Here is a tiny trained network, its code and every weight. The questions are about switching its units off for an input and a class, where a switched-off unit gives its printed mean instead of its output.

import numpy as np


def w(rows, s, z=0):
    codes = np.array(rows[::2]) - 128.0
    scale = np.full(codes.shape[1], s)
    scale[-1] = z or s
    return codes * scale


def norm(h):
    return h / np.sqrt((h * h).mean(-1, keepdims=True) + 1e-5)


def f(y):
    return y / 2 * (1 + np.tanh(0.7978845608 * (y + 0.044715 * y**3)))


def log_softmax(a):
    a = a - a.max(-1, keepdims=True)
    return a - np.log(np.exp(a).sum(-1, keepdims=True))


def net(x, mask):
    res = np.array(x, float).reshape(1, 6) / 4 @ E
    u = 0
    for l in range(4):
        y = f(norm(res) @ A[l][:, :-1].T + A[l][:, -1])
        res = res + np.where(mask[u : u + 5], y, B[l][:, -1]) @ B[l][:, :-1]
        u += 5
    return log_softmax(norm(res)[-1] @ U[:, :-1].T + U[:, -1])


A, B = {}, {}
E = w([
[93,123,130,199,126],'x0',
[254,95,120,187,105],'x1',
[129,130,126,128,131],'x2',
[131,128,128,127,128],'x3',
[113,125,50,129,89],'x4',
[125,115,104,125,201],'x5',
],0.0079)
A[0] = w([
[174,148,88,52,92,22],'0.n0',
[179,180,135,46,136,59],'0.n1',
[135,150,181,120,1,168],'0.n2',
[138,41,60,114,229,251],'0.n3',
[116,251,162,139,54,45],'0.n4',
],0.0085,0.0023)
B[0] = w([
[139,77,144,95,51,156],'0.n0',
[116,85,166,125,88,164],'0.n1',
[113,101,78,91,247,223],'0.n2',
[131,99,112,102,145,252],'0.n3',
[145,120,111,157,160,159],'0.n4',
],0.012,0.0044)
A[1] = w([
[187,137,75,96,242,166],'1.n0',
[108,172,73,255,175,239],'1.n1',
[114,121,51,119,96,86],'1.n2',
[123,124,121,162,16,5],'1.n3',
[153,139,238,115,190,147],'1.n4',
],0.0095,0.0023)
B[1] = w([
[22,111,106,198,40,255],'1.n0',
[171,88,153,59,120,216],'1.n1',
[111,134,47,126,204,152],'1.n2',
[134,122,72,138,115,118],'1.n3',
[120,109,5,97,168,199],'1.n4',
],0.014,0.0071)
A[2] = w([
[198,134,157,230,137,33],'2.n0',
[240,121,137,254,134,163],'2.n1',
[130,133,85,149,195,96],'2.n2',
[144,39,212,144,210,159],'2.n3',
[179,171,221,112,169,3],'2.n4',
],0.0078,0.0016)
B[2] = w([
[19,121,130,254,127,76],'2.n0',
[148,191,198,176,148,239],'2.n1',
[199,66,74,201,136,254],'2.n2',
[126,98,113,3,96,212],'2.n3',
[127,63,81,107,135,53],'2.n4',
],0.0088,0.00098)
A[3] = w([
[77,94,148,95,141,102],'3.n0',
[188,88,90,253,63,244],'3.n1',
[43,209,132,138,163,93],'3.n2',
[128,139,150,73,121,143],'3.n3',
[133,85,140,139,128,253],'3.n4',
],0.012,0.0024)
B[3] = w([
[183,111,187,162,96,190],'3.n0',
[84,216,199,86,187,254],'3.n1',
[107,254,205,133,117,159],'3.n2',
[188,124,247,38,76,143],'3.n3',
[81,119,63,19,92,182],'3.n4',
],0.0077,0.0078)
U = w([
[114,187,227,130,186,152],'0',
[113,106,122,90,128,246],'1',
[68,73,119,131,128,123],'2',
[162,111,44,94,181,115],'3',
[133,109,132,101,121,227],'4',
[200,66,169,77,107,99],'5',
[164,90,150,194,66,12],'6',
[215,111,127,250,70,2],'7',
],0.014,0.0057)

Each question gives the input, the list of numbers given to net, and the class t.
The units are the neurons (one row each of A and B). Each row of codes is followed by its name. A weight is (code - 128) times the scale printed after its matrix; where a second scale follows, it is the last column's (A, B and U).
mask holds one flag per neuron, layer by layer. A switched-off neuron (its flag False) gives its mean, the last column of its row in B, instead of its output. The means were averaged over made-up inputs and are rounded, as every weight is.
A unit's drop is (log p(t) with every unit on - log p(t) with that unit switched off) / (log p(t) with every unit on - log p(t) with every unit switched off).
The circuit of an input: a set's keep is (log p(t) with only the set's units on - log p(t) with every unit switched off) / (log p(t) with every unit on - log p(t) with every unit switched off). Starting from the 12 units with the biggest drops (on a tie, the unit counted first), units are removed one at a time, each time the one whose removal leaves the highest keep (on an exact tie, the one counted first), for as long as the keep stays at least 0.8.
units of the circuit, in order: the units of the circuit, biggest drop first
most important unit: the unit with the biggest drop
top k neurons: the k neurons with the biggest drops, biggest first
top k neurons in layer l: the k neurons of layer l with the biggest drops, biggest first
input [8,4,6,2,-6,-5], class 5: most important unit : 1.n1
input [-7,-1,-1,2,-4,2], class 5: top 3 neurons : (0.n1; 1.n0; 0.n2)
input [1,6,7,-4,8,-4], class 3: units of the circuit, in order : (1.n2; 1.n0)
input [-7,-2,-3,1,5,-3], class 5: top 3 neurons : (0.n0; 1.n0; 1.n4)
input [4,6,0,-8,-7,-8], class 2: units of the circuit, in order : (0.n2; 1.n0)
input [1,-8,-8,1,-6,4], class 0: units of the circuit, in order : (3.n2; 1.n1)
input [-4,7,-7,1,4,2], class 0: top 2 neurons : (3.n1; 1.n4)
input [7,8,6,-6,6,-4], class 0: top 3 neurons : (3.n1; 1.n4; 2.n1)
input [3,-5,0,4,7,-6], class 3: top 2 neurons in layer 1 : (1.n2; 1.n0)
input [6,-8,-3,-2,-1,2], class 0: units of the circuit, in order : (3.n2; 1.n0)
input [-4,-5,4,-1,-6,2], class 3: top 3 neurons : (1.n4; 1.n0; 0.n2)
input [-5,6,3,-1,-2,6], class 0: units of the circuit, in order : (3.n1; 0.n2)
input [5,7,-5,2,-6,-4], class 0: top 2 neurons : (3.n1; 2.n1)
input [8,2,-6,5,-5,-3], class 5: units of the circuit, in order : (1.n1; 1.n0)
input [6,-1,-6,6,-7,4], class 3: most important unit : 1.n4
input [8,-8,3,-7,6,0], class 0: top 2 neurons : (1.n4; 1.n0)
input [7,7,-1,3,5,2], class 0: top 2 neurons : (3.n1; 1.n4)
input [5,-1,2,6,7,0], class 3: top 3 neurons : (1.n2; 1.n0; 0.n2)
input [0,2,7,1,-8,-6], class 3: top 2 neurons : (1.n4; 0.n3)
input [8,0,-2,2,-3,3], class 5: most important unit : 0.n2
input [5,0,-2,0,-7,5], class 3: top 2 neurons in layer 0 : (0.n2; 0.n4)
input [-8,-5,-4,-6,-2,5], class 5: top 3 neurons : (0.n2; 0.n1; 1.n0)
input [7,-5,-3,3,-8,-6], class 3: top 2 neurons in layer 1 : (1.n4; 1.n0)
input [-7,-1,-4,3,3,5], class 5: top 3 neurons in layer 0 : (0.n0; 0.n2; 0.n1)
input [7,-3,-5,-6,6,1], class 5: top 2 neurons in layer 1 : (1.n1; 1.n0)
input [-8,-3,4,3,6,3], class 5: top 2 neurons in layer 1 : (1.n0; 1.n4)
